Below is a small trained network, with its code and all its weights. Each question gives an input and a class and asks what happens when units are switched off, that is, made to give their printed mean instead of their output.

import numpy as np


def w(rows, s, z=0):
    codes = np.array(rows[::2]) - 128.0
    scale = np.full(codes.shape[1], s)
    scale[-1] = z or s
    return codes * scale


def norm(h):
    return h / np.sqrt((h * h).mean(-1, keepdims=True) + 1e-5)


def f(y):
    return y / 2 * (1 + np.tanh(0.7978845608 * (y + 0.044715 * y**3)))


def log_softmax(a):
    a = a - a.max(-1, keepdims=True)
    return a - np.log(np.exp(a).sum(-1, keepdims=True))


def net(x, mask):
    res = np.array(x, float).reshape(1, 6) / 4 @ E
    u = 0
    for l in range(3):
        y = f(norm(res) @ A[l][:, :-1].T + A[l][:, -1])
        res = res + np.where(mask[u : u + 4], y, B[l][:, -1]) @ B[l][:, :-1]
        u += 4
    return log_softmax(norm(res)[-1] @ U[:, :-1].T + U[:, -1])


A, B = {}, {}
E = w([
[158,220,109,83,122,135,96,172,145,103,70],'x0',
[89,128,80,97,125,200,81,83,133,134,103],'x1',
[127,148,107,127,151,143,192,103,132,139,115],'x2',
[128,122,112,218,154,99,74,114,102,19,119],'x3',
[76,178,138,200,119,163,127,156,154,151,164],'x4',
[111,76,5,117,2,61,172,163,171,77,164],'x5',
],0.0079)
A[0] = w([
[162,169,186,140,113,131,141,157,2,144,114,2],'0.n1',
[182,57,132,38,149,81,126,87,79,113,60,120],'0.n2',
[193,153,187,162,118,31,189,181,63,147,187,125],'0.n3',
[197,164,175,141,98,115,150,197,181,90,95,165],'0.n4',
],0.007,0.0045)
B[0] = w([
[111,98,57,41,166,121,108,109,212,112,129,143],'0.n1',
[84,238,63,192,188,113,72,164,153,146,255,248],'0.n2',
[43,124,80,85,134,202,48,79,69,85,189,253],'0.n3',
[162,104,70,155,115,206,115,91,150,213,47,223],'0.n4',
],0.0082,0.0037)
A[1] = w([
[145,141,168,144,178,78,132,185,174,68,157,4],'1.n1',
[145,146,151,30,123,85,161,207,99,223,172,14],'1.n2',
[91,106,139,28,96,181,122,114,96,176,98,174],'1.n3',
[156,148,146,222,168,64,149,106,93,1,44,3],'1.n4',
],0.0071,0.0043)
B[1] = w([
[148,86,170,10,123,89,119,69,225,88,185,105],'1.n1',
[161,110,217,96,48,155,159,88,109,151,203,181],'1.n2',
[174,130,98,143,110,106,98,85,91,106,129,254],'1.n3',
[241,135,186,136,86,117,112,97,125,75,173,182],'1.n4',
],0.012,0.004)
A[2] = w([
[62,162,209,130,69,182,131,149,169,216,171,252],'2.n1',
[128,93,254,56,251,184,97,94,155,134,88,60],'2.n2',
[78,16,159,200,160,64,136,77,58,183,199,62],'2.n3',
[51,124,113,106,115,183,132,26,41,99,127,132],'2.n4',
],0.0071,0.0044)
B[2] = w([
[177,123,133,167,210,132,119,166,135,27,182,255],'2.n1',
[82,22,14,76,4,97,227,200,189,20,84,207],'2.n2',
[181,180,107,97,114,117,76,187,167,244,44,231],'2.n3',
[127,125,91,155,128,173,103,31,90,96,117,250],'2.n4',
],0.012,0.0053)
U = w([
[61,36,74,88,26,67,199,169,181,62,122,163],'0',
[89,114,82,137,117,177,52,69,79,106,139,191],'1',
[213,77,210,131,84,99,76,70,99,66,212,154],'2',
[136,132,69,162,145,141,101,125,137,120,133,251],'3',
[80,184,94,188,200,99,95,181,157,99,202,193],'4',
[192,170,105,113,115,168,91,155,182,211,10,150],'5',
[71,185,204,117,190,131,183,94,111,191,157,4],'6',
[54,140,195,87,174,65,214,156,174,221,49,2],'7',
],0.011,0.0068)

Each question gives the input, the list of numbers given to net, and the class t.
The units are the neurons (one row each of A and B). Each row of codes is followed by its name. A weight is (code - 128) times the scale printed after its matrix; where a second scale follows, it is the last column's (A, B and U).
mask holds one flag per neuron, layer by layer. A switched-off neuron (its flag False) gives its mean, the last column of its row in B, instead of its output. The means were averaged over made-up inputs and are rounded, as every weight is.
A unit's drop is (log p(t) with every unit on - log p(t) with that unit switched off) / (log p(t) with every unit on - log p(t) with every unit switched off).
The circuit of an input: a set's keep is (log p(t) with only the set's units on - log p(t) with every unit switched off) / (log p(t) with every unit on - log p(t) with every unit switched off). Starting from all 12 units, units are removed one at a time, each time the one whose removal leaves the highest keep (on an exact tie, the one counted first), for as long as the keep stays at least 0.8.
units of the circuit, in order: the units of the circuit, biggest drop first
most important unit: the unit with the biggest drop
top k neurons: the k neurons with the biggest drops, biggest first
k most important neurons of layer l: the k neurons of layer l with the biggest drops, biggest first
input [-8,-2,1,7,-1,-4], class 5: units of the circuit, in order -> (2.n3)
input [-6,3,-4,-6,1,4], class 2: units of the circuit, in order -> (1.n2, 0.n3, 2.n2)
input [5,0,4,-5,1,-1], class 2: top 4 neurons -> (1.n2, 2.n3, 0.n3, 2.n1)
input [-4,-6,-3,-4,5,4], class 1: top 3 neurons -> (0.n3, 0.n2, 2.n4)
input [-7,4,7,4,5,-8], class 0: units of the circuit, in order -> (2.n2, 0.n2)
input [2,3,-5,-5,6,-8], class 0: top 2 neurons -> (2.n2, 0.n2)
input [-8,0,2,-4,4,-7], class 5: top 4 neurons -> (2.n3, 1.n3, 1.n1, 1.n4)
input [0,-6,-4,-6,0,-4], class 1: top 2 neurons -> (0.n3, 1.n3)
input [3,-3,-3,7,3,-1], class 2: top 3 neurons -> (1.n4, 0.n2, 2.n3)
input [7,4,4,0,6,5], class 5: units of the circuit, in order -> (2.n2, 0.n3)
input [8,5,-2,-8,1,5], class 2: 3 most important neurons of layer 2 -> (2.n3, 2.n2, 2.n1)
input [7,-3,4,-1,5,-7], class 0: units of the circuit, in order -> (2.n2, 0.n2)
input [-6,3,0,0,7,0], class 4: 2 most important neurons of layer 1 -> (1.n3, 1.n4)
input [8,4,-3,8,-4,0], class 2: most important unit -> 1.n4
input [3,-8,-1,-2,-2,6], class 1: top 2 neurons -> (0.n3, 2.n2)
input [-6,4,-5,-6,5,-2], class 2: units of the circuit, in order -> (2.n1, 0.n2)
input [4,7,-7,-8,2,-7], class 2: units of the circuit, in order -> (2.n1, 2.n3)
input [-6,4,4,2,3,-6], class 0: top 3 neurons -> (2.n2, 0.n2, 0.n3)
input [-6,-8,-3,-6,0,-1], class 1: top 2 neurons -> (0.n3, 2.n4)
input [1,3,-4,-2,-6,-1], class 4: units of the circuit, in order -> (0.n2)
input [6,1,-4,2,-7,2], class 4: top 2 neurons -> (0.n2, 2.n3)
input [-1,4,-4,5,-4,-5], class 0: top 3 neurons -> (2.n2, 1.n3, 0.n3)
input [4,-6,-6,2,-8,-7], class 4: top 3 neurons -> (0.n2, 0.n3, 1.n2)
input [7,1,8,8,-6,5], class 2: 2 most important neurons of layer 0 -> (0.n3, 0.n1)
input [2,-4,0,1,-7,6], class 4: 2 most important neurons of layer 2 -> (2.n2, 2.n4)
input [-4,5,7,-8,-5,0], class 2: top 2 neurons -> (1.n2, 0.n3)
input [-7,-3,6,1,7,5], class 4: units of the circuit, in order -> (2.n2)
input [-6,-8,-3,5,-8,-5], class 1: top 3 neurons -> (0.n3, 2.n1, 2.n4)
input [0,-1,0,8,5,-8], class 0: top 4 neurons -> (2.n2, 1.n3, 0.n1, 1.n1)
